What each symbol does to the states:
x231: t>x297, j>x546, d>x806, r>x553, g>x190, c>x955
x177: t>x890, j>x224, d>x805, r>x512, g>x207, c>x703
x684: t>x16, j>x587, d>x703, r>x952, g>x323, c>x44
x955: t>x553, j>x394, d>x18, r>x794, g>x314, c>x66
x62: t>x314, j>x666, d>x44, r>x297, g>x450, c>x231
x996: t>x700, j>x784, d>x882, r>x890, g>x679, c>x177
x620: t>x323, j>x377, d>x996, r>x228, g>x890, c>x294
x546: t>x66, j>x314, d>x163, r>x51, g>x231, c>x394
x536: t>x555, j>x328, d>x841, r>x799, g>x219, c>x731
x687: t>x147, j>x146, d>x879, r>x536, g>x841, c>x281
x377: t>x684, j>x512, d>x784, r>x44, g>x620, c>x267
x731: t>x799, j>x78, d>x355, r>x435, g>x864, c>x704
x416: t>x207, j>x964, d>x78, r>x700, g>x316, c>x996
x163: t>x62, j>x952, d>x267, r>x231, g>x806, c>x399
x623: t>x731, j>x219, d>x198, r>x704, g>x147, c>x328
x78: t>x412, j>x555, d>x281, r>x316, g>x731, c>x882
x666: t>x955, j>x190, d>x129, r>x66, g>x62, c>x546
x805: t>x679, j>x435, d>x328, r>x207, g>x412, c>x416
x864: t>x882, j>x731, d>x146, r>x805, g>x328, c>x555
x198: t>x355, j>x578, d>x306, r>x147, g>x410, c>x687
x306: t>x782, j>x794, d>x546, r>x410, g>x51, c>x879
x587: t>x806, j>x228, d>x778, r>x18, g>x684, c>x129
x679: t>x224, j>x996, d>x704, r>x778, g>x964, c>x207
x952: t>x666, j>x18, d>x323, r>x546, g>x163, c>x450
x918: t>x687, j>x410, d>x553, r>x281, g>x815, c>x578
x355: t>x219, j>x281, d>x782, r>x864, g>x146, c>x147
x500: t>x380, j>x553, d>x666, r>x782, g>x66, c>x306
x555: t>x805, j>x704, d>x85, r>x416, g>x78, c>x799
x799: t>x416, j>x412, d>x219, r>x996, g>x882, c>x435
x394: t>x51, j>x297, d>x399, r>x380, g>x955, c>x500
x328: t>x704, j>x864, d>x687, r>x412, g>x536, c>x78
x316: t>x784, j>x416, d>x731, r>x224, g>x435, c>x679
x294: t>x228, j>x267, d>x177, r>x16, g>x512, c>x684
x879: t>x410, j>x427, d>x394, r>x841, g>x380, c>x815
x412: t>x964, j>x805, d>x536, r>x784, g>x799, c>x316
x841: t>x85, j>x687, d>x380, r>x219, g>x578, c>x355
x314: t>x500, j>x955, d>x952, r>x306, g>x546, c>x297
x147: t>x864, j>x623, d>x410, r>x555, g>x85, c>x536
x51: t>x427, j>x306, d>x231, r>x918, g>x553, c>x380
x427: t>x198, j>x782, d>x297, r>x687, g>x879, c>x918
x297: t>x306, j>x66, d>x450, r>x879, g>x394, c>x553
x219: t>x78, j>x536, d>x578, r>x882, g>x623, c>x864
x190: t>x394, j>x231, d>x16, r>x500, g>x666, c>x314
x703: t>x512, j>x778, d>x416, r>x323, g>x700, c>x620
x129: t>x18, j>x16, d>x377, r>x62, g>x44, c>x163
x782: t>x578, j>x815, d>x66, r>x146, g>x427, c>x410
x700: t>x377, j>x703, d>x316, r>x267, g>x224, c>x890
x578: t>x281, j>x841, d>x794, r>x623, g>x198, c>x146
x44: t>x952, j>x129, d>x620, r>x450, g>x228, c>x806
x704: t>x435, j>x882, d>x147, r>x964, g>x555, c>x412
x16: t>x399, j>x806, d>x512, r>x666, g>x129, c>x952
x85: t>x328, j>x147, d>x918, r>x78, g>x281, c>x219
x281: t>x536, j>x85, d>x815, r>x731, g>x355, c>x623
x224: t>x620, j>x700, d>x435, r>x294, g>x177, c>x778
x267: t>x44, j>x323, d>x224, r>x806, g>x294, c>x587
x228: t>x163, j>x44, d>x890, r>x399, g>x587, c>x16
x410: t>x146, j>x198, d>x51, r>x85, g>x918, c>x841
x207: t>x778, j>x177, d>x412, r>x377, g>x784, c>x700
x18: t>x190, j>x399, d>x684, r>x314, g>x952, c>x62
x435: t>x996, j>x316, d>x864, r>x177, g>x805, c>x964
x380: t>x918, j>x879, d>x955, r>x578, g>x794, c>x782
x882: t>x316, j>x799, d>x623, r>x679, g>x704, c>x805
x146: t>x623, j>x355, d>x427, r>x328, g>x687, c>x85
x815: t>x841, j>x918, d>x500, r>x355, g>x782, c>x198
x66: t>x794, j>x500, d>x62, r>x427, g>x297, c>x51
x399: t>x231, j>x450, d>x587, r>x955, g>x18, c>x666
x784: t>x703, j>x207, d>x799, r>x620, g>x996, c>x224
x778: t>x294, j>x890, d>x964, r>x684, g>x703, c>x377
x512: t>x587, j>x294, d>x207, r>x129, g>x377, c>x323
x323: t>x129, j>x684, d>x700, r>x163, g>x267, c>x228
x450: t>x546, j>x62, d>x228, r>x394, g>x399, c>x190
x964: t>x177, j>x679, d>x555, r>x703, g>x416, c>x784
x794: t>x815, j>x380, d>x314, r>x198, g>x306, c>x427
x553: t>x879, j>x51, d>x190, r>x815, g>x500, c>x794
x890: t>x267, j>x620, d>x679, r>x587, g>x778, c>x512
x806: t>x450, j>x163, d>x294, r>x190, g>x16, c>x18

In the rows, zero is written as 25.

The rows follow the links: the fewer symbols apart two states are, the more alike their rows tend to be.

Some states and rows for them; each showing differs a little:
x623
[ 18  16  37  17  25  14  14  20  30  32  11  18  20  28  23  28  28  21  30  35  24  21  34  20  33  31  29  31  34  27  15  22  18  26  13  35  29  21  21  22  19  27  47  31  31  29  23  30  22  18  27  15  37  30  25]
x410
[ 12  37  10  19  20  16  24  31  20  24  20  26  17  28  27  21  24  29  24  13  31  30  27  14  42  29  22  19  25  23  20  33  33   7  23  25  22  30  24   7  22  21  31  24  20  32  27  21  19  14  24  23  15  21  25]
x996
[ 38  21  12  20  16  29  18  27  21  31  13  32  34  31  24  29  27  21  31  14  31  27  32  36  12  35  24  32  33  26  23  32  19  27  19  34  26  27  22  32  14  18  41  29  24  20  24  31  11  36  29  19  23  24  25]
x700
[ 41  32  29  21  30  28  20  20  28  35  25  37  35  20  20  25  30  27  34  29  27  30  27  38   8  20  22  23  40  29  27  26  28  38  18  37  27  30  24  40  31  32  30  34  21  18  21  24  13  35  25  23  35  22  26]
x620
[ 40  25  39  24  33  33  28  23  31  29  29  26  34  21  26  21  26  30  30  37  20  21  25  38   9  19  28  19  31  25  31  19  32  44  25  29  26  22  27  43  33  30  22  28  30  19  26  21  28  39  22  27  36  29  25]
x794
[ 11  19  30  31  27  23  27  19  27  14  32  13  15  26  19  26  30  25  15  29  20  19  21  14  41  24  30  27  11  28  26  26  24  18  32  12  31  20  28  14  26  22  15  17  32  30  21  27  42  10  25  31  21  30  25]
x380
[ 12  19  26  30  23  24  26  22  25  15  29  14  16  29  19  26  30  26  14  26  21  20  23  13  41  28  30  25  10  28  25  28  26  15  31  13  30  20  27  13  22  20  19  18  31  31  22  25  41   9  25  29  17  30  25]
x784
[ 38  24  14  21  17  28  18  25  22  33  14  34  34  29  23  29  28  21  32  17  32  29  31  37  10  34  24  31  35  29  24  32  19  29  19  36  27  28  22  32  16  22  40  33  20  19  23  29   9  35  28  20  24  22  26]
x394
[ 16  29  40  39  29  16  37  27  30  29  38  27  20  25  31  27  22  22  31  37  30  31  17  18  35  23  20  29  31  22  30  16  21  26  39  30  20  30  30  22  27  40   5  28  18  30  29  28  25  20  27  37  37  21  26]
x316
[ 35  16  11  17  21  35  20  33  20  21  12  23  31  27  31  27  22  22  19  14  22  20  34  32  16  26  30  29  21  22  19  30  22  25  10  19  23  21  20  27  24  11  46  23  31  22  30  28  25  36  25  17  14  30  26]
x207
[ 39  29  18  22  21  28  18  24  22  34  16  37  35  28  22  28  29  22  35  19  33  30  30  37  10  31  21  30  39  29  25  32  21  32  20  39  28  29  21  34  20  25  37  33  19  19  22  29   7  35  29  21  29  21  26]
x805
[ 31  21  18  15  27  36  19  32  23  18  14  24  29  23  30  25  20  26  15  19  20  22  34  30  18  20  29  25  15  22  18  28  28  25   8  15  23  22  20  28  31  15  47  19  31  23  30  24  31  33  24  17  14  29  26]
x377
[ 39  23  41  25  32  35  30  22  31  26  30  25  35  23  28  22  23  30  27  38  20  20  23  38   9  22  30  19  27  23  31  16  32  44  27  26  25  21  26  43  29  30  20  26  32  19  27  20  31  41  23  27  35  30  26]

Each walk starts at a row. The symbols on each line, taken left to right, move it on to the next state.
Answer with the state's row; about right is enough.
---
[ 11  33  13  22  17  19  24  27  20  20  22  22  16  31  23  22  27  30  20  14  31  27  26  13  41  34  23  18  18  26  21  32  34   8  28  18  26  27  25   9  16  19  26  21  23  31  24  21  27  10  23  25  13  23  26]
t r r t d j g c c: [ 30  25  19  13  30  37  19  30  23  18  14  25  30  21  29  24  21  27  14  21  19  24  34  30  20  18  27  23  13  23  18  26  29  27   6  13  22  23  20  28  34  19  47  19  29  24  29  22  34  33  25  16  15  26  26]
j g c d j r r c d: [ 38  17  11  19  17  32  19  31  20  27  11  25  31  30  27  29  24  20  23  13  27  22  33  34  15  32  28  32  26  23  22  32  19  25  15  27  24  22  21  29  16  12  45  25  29  21  27  31  16  36  27  17  17  28  25]
---
[ 10  28  16  23  16  23  24  25  22  19  23  19  16  32  21  22  28  31  18  18  29  25  25  14  41  35  26  20  15  28  22  32  33  10  30  18  27  24  25   9  16  18  24  20  26  33  23  21  30  10  23  26  13  26  26]
c r c d c d: [ 10  25  18  26  18  23  23  24  23  17  25  17  15  31  20  23  29  29  17  20  27  23  24  14  41  34  28  21  13  28  21  30  30  11  32  15  29  23  26  10  16  19  23  20  28  32  22  22  34  10  24  27  15  28  25]
g j t d g j: [ 10  17  32  34  30  24  27  19  29  16  34  14  17  23  20  28  29  23  18  32  20  21  21  14  40  20  29  29  12  28  26  24  20  20  30  13  29  21  28  17  32  25  14  20  31  31  22  29  42  11  26  30  23  29  25]
---
[ 41  30  22  20  23  27  19  22  24  36  19  38  35  25  21  27  31  24  35  22  30  31  30  36  11  26  20  27  39  30  26  30  23  34  19  39  28  32  23  36  24  28  36  35  18  20  21  28   9  36  28  21  32  20  25]
r t t g j g r j t j: [ 16  28  40  39  34  16  36  24  31  26  38  26  19  23  29  28  22  22  28  38  27  30  17  18  35  21  22  31  27  23  30  17  19  26  38  27  21  30  30  22  31  40   6  27  19  29  29  29  31  19  28  34  36  21  26]
t g t g r j d: [ 11  21  21  27  21  24  24  23  25  16  28  15  15  30  19  24  30  28  16  22  24  21  24  13  41  30  29  23  11  29  24  30  29  14  31  14  30  22  27  11  19  19  20  18  31  32  21  23  36   8  24  28  15  29  26]
---
[ 40  31  33  22  33  28  21  20  29  35  26  34  36  19  20  23  29  28  34  31  24  28  27  38  10  17  22  21  38  28  28  24  30  40  20  36  28  28  25  41  35  33  28  33  22  19  21  22  16  37  24  24  37  24  25]
c g j r d: [ 40  28  38  22  35  32  25  21  31  33  29  28  35  18  24  22  26  31  31  36  20  23  25  38   9  17  27  19  34  26  28  20  32  43  23  32  27  24  25  42  35  32  25  30  28  19  24  20  24  37  23  26  38  27  26]
c g g r d g c j: [ 40  23  41  27  29  36  30  24  31  24  30  25  35  26  29  23  22  27  24  37  20  21  22  37  10  25  29  20  24  23  31  16  29  44  31  24  24  21  27  43  25  29  18  24  33  19  28  21  35  41  23  28  33  31  25]
---
[ 37  19  10  19  15  31  18  30  20  28  12  29  33  32  26  30  24  20  27  13  29  25  33  35  13  35  27  33  30  25  21  33  19  25  18  30  25  23  22  30  16  14  43  29  27  20  26  33  14  37  27  18  19  27  26]
j d t j r g: [ 41  32  25  22  27  27  18  21  24  36  22  37  35  22  20  25  30  26  36  25  30  31  28  37   9  23  21  25  40  30  27  28  25  36  19  39  28  31  23  37  28  31  33  34  17  18  19  25   9  35  26  23  35  20  26]
r c c c r c r r g: [ 10  34  11  20  18  18  24  29  20  23  21  24  16  31  26  22  25  30  21  14  32  29  27  13  40  32  22  18  20  25  21  32  33   8  26  23  24  29  25   8  19  20  29  23  20  32  25  20  23  13  23  23  15  23  26]
---
[ 35  17  10  16  19  34  18  33  19  23  11  25  32  29  29  29  22  21  21  13  23  20  34  33  15  31  30  32  24  23  20  32  21  25  13  24  23  21  21  28  20  11  45  24  30  21  29  30  20  37  26  17  14  30  25]
c g d d d d: [ 12  18  36  36  34  22  29  20  28  18  36  16  16  21  21  28  29  21  19  35  19  23  20  15  40  17  28  32  15  28  27  22  18  21  31  14  29  22  28  18  33  29  12  20  30  31  23  30  41  12  27  31  26  29  26]
j j t g j d: [ 14  22  40  37  35  20  32  22  31  22  38  22  18  19  25  31  25  20  23  37  23  27  19  16  38  15  25  32  20  25  29  19  17  25  33  19  24  27  29  22  36  37   9  23  23  31  26  31  36  15  28  31  32  26  26]
---
[ 39  30  35  23  34  30  23  21  29  32  28  33  35  18  24  22  27  30  34  35  21  25  26  38   9  17  26  19  36  27  28  21  31  41  21  34  27  26  25  43  35  32  26  31  24  18  23  21  20  37  24  25  37  26  25]
c d c d d j t: [ 30  28  24  12  30  36  18  29  25  17  15  27  28  22  29  23  22  29  14  23  22  25  35  28  21  17  26  21  12  24  17  25  30  28   5  13  22  25  19  28  34  23  48  18  25  23  28  23  38  31  24  16  17  26  26]
d j j t g c d r: [ 29  31  27  11  31  35  17  27  27  16  13  28  27  22  27  23  23  30  15  26  24  28  35  28  23  17  24  20  13  24  16  23  31  28   5  14  23  26  19  28  34  28  48  19  23  23  27  20  39  29  23  16  19  24  26]
---
[ 28  34  30  11  31  33  16  26  28  18  13  30  26  23  25  21  26  31  15  29  26  30  35  27  23  20  22  20  14  25  17  24  31  29   8  14  25  29  20  28  32  32  48  19  21  24  25  21  39  27  24  16  22  23  26]
j d j d r j c c: [ 27  35  33  11  29  33  14  23  29  19  12  31  25  25  25  22  27  30  16  31  28  31  34  26  25  22  22  19  15  26  17  23  32  31   8  16  25  30  19  29  28  34  48  19  19  25  25  20  39  26  24  16  24  21  25]
r j t d g c g: [ 33  18  13  15  24  36  20  33  21  20  14  22  30  25  31  26  20  24  17  16  20  21  32  32  18  22  31  27  16  23  20  27  25  24  10  18  23  21  21  27  29  12  46  20  32  22  30  26  27  35  25  15  15  28  25]
---
[ 10  35  11  19  23  14  24  32  20  28  20  26  15  25  30  23  23  28  26  13  30  30  28  13  41  26  21  20  28  23  19  31  32   9  20  28  21  30  24   8  26  22  33  26  18  31  28  22  16  14  24  21  18  21  25]
j t d g t: [ 11  32  12  20  24  12  25  33  20  29  21  26  17  22  30  24  21  28  28  14  28  30  28  15  40  22  22  23  31  23  19  30  30   9  16  30  21  30  23   9  30  22  35  29  19  32  29  22  13  17  24  21  21  22  26]
j j j t j c: [ 23  30  39  13  25  26  12  18  32  24   8  29  23  30  20  25  30  27  22  36  31  28  35  24  29  32  23  23  22  29  16  21  26  31  12  23  28  29  19  28  18  37  49  24  22  27  21  24  35  20  25  15  31  23  25]
---
[ 19  20  38  16  23  17  13  18  32  31  10  21  22  30  21  27  30  23  28  36  25  23  34  19  32  34  28  31  32  29  15  22  20  28  13  31  30  23  20  25  17  30  49  28  28  29  22  28  25  16  27  16  37  27  25]
j t d g t: [ 20  22  40  15  23  20  11  17  32  27   8  23  22  31  20  26  31  25  26  37  29  26  35  21  33  35  27  28  30  29  15  22  22  30  13  30  28  24  19  27  15  34  49  27  26  28  21  26  29  19  27  15  36  26  25]
j d c t j d: [ 13  28  16  21  29  10  24  33  22  33  19  23  17  18  32  26  20  24  32  18  23  27  31  16  38  17  25  27  36  22  18  26  26  13  12  34  21  27  22  11  35  22  39  31  22  31  30  27  10  17  26  20  26  24  24]
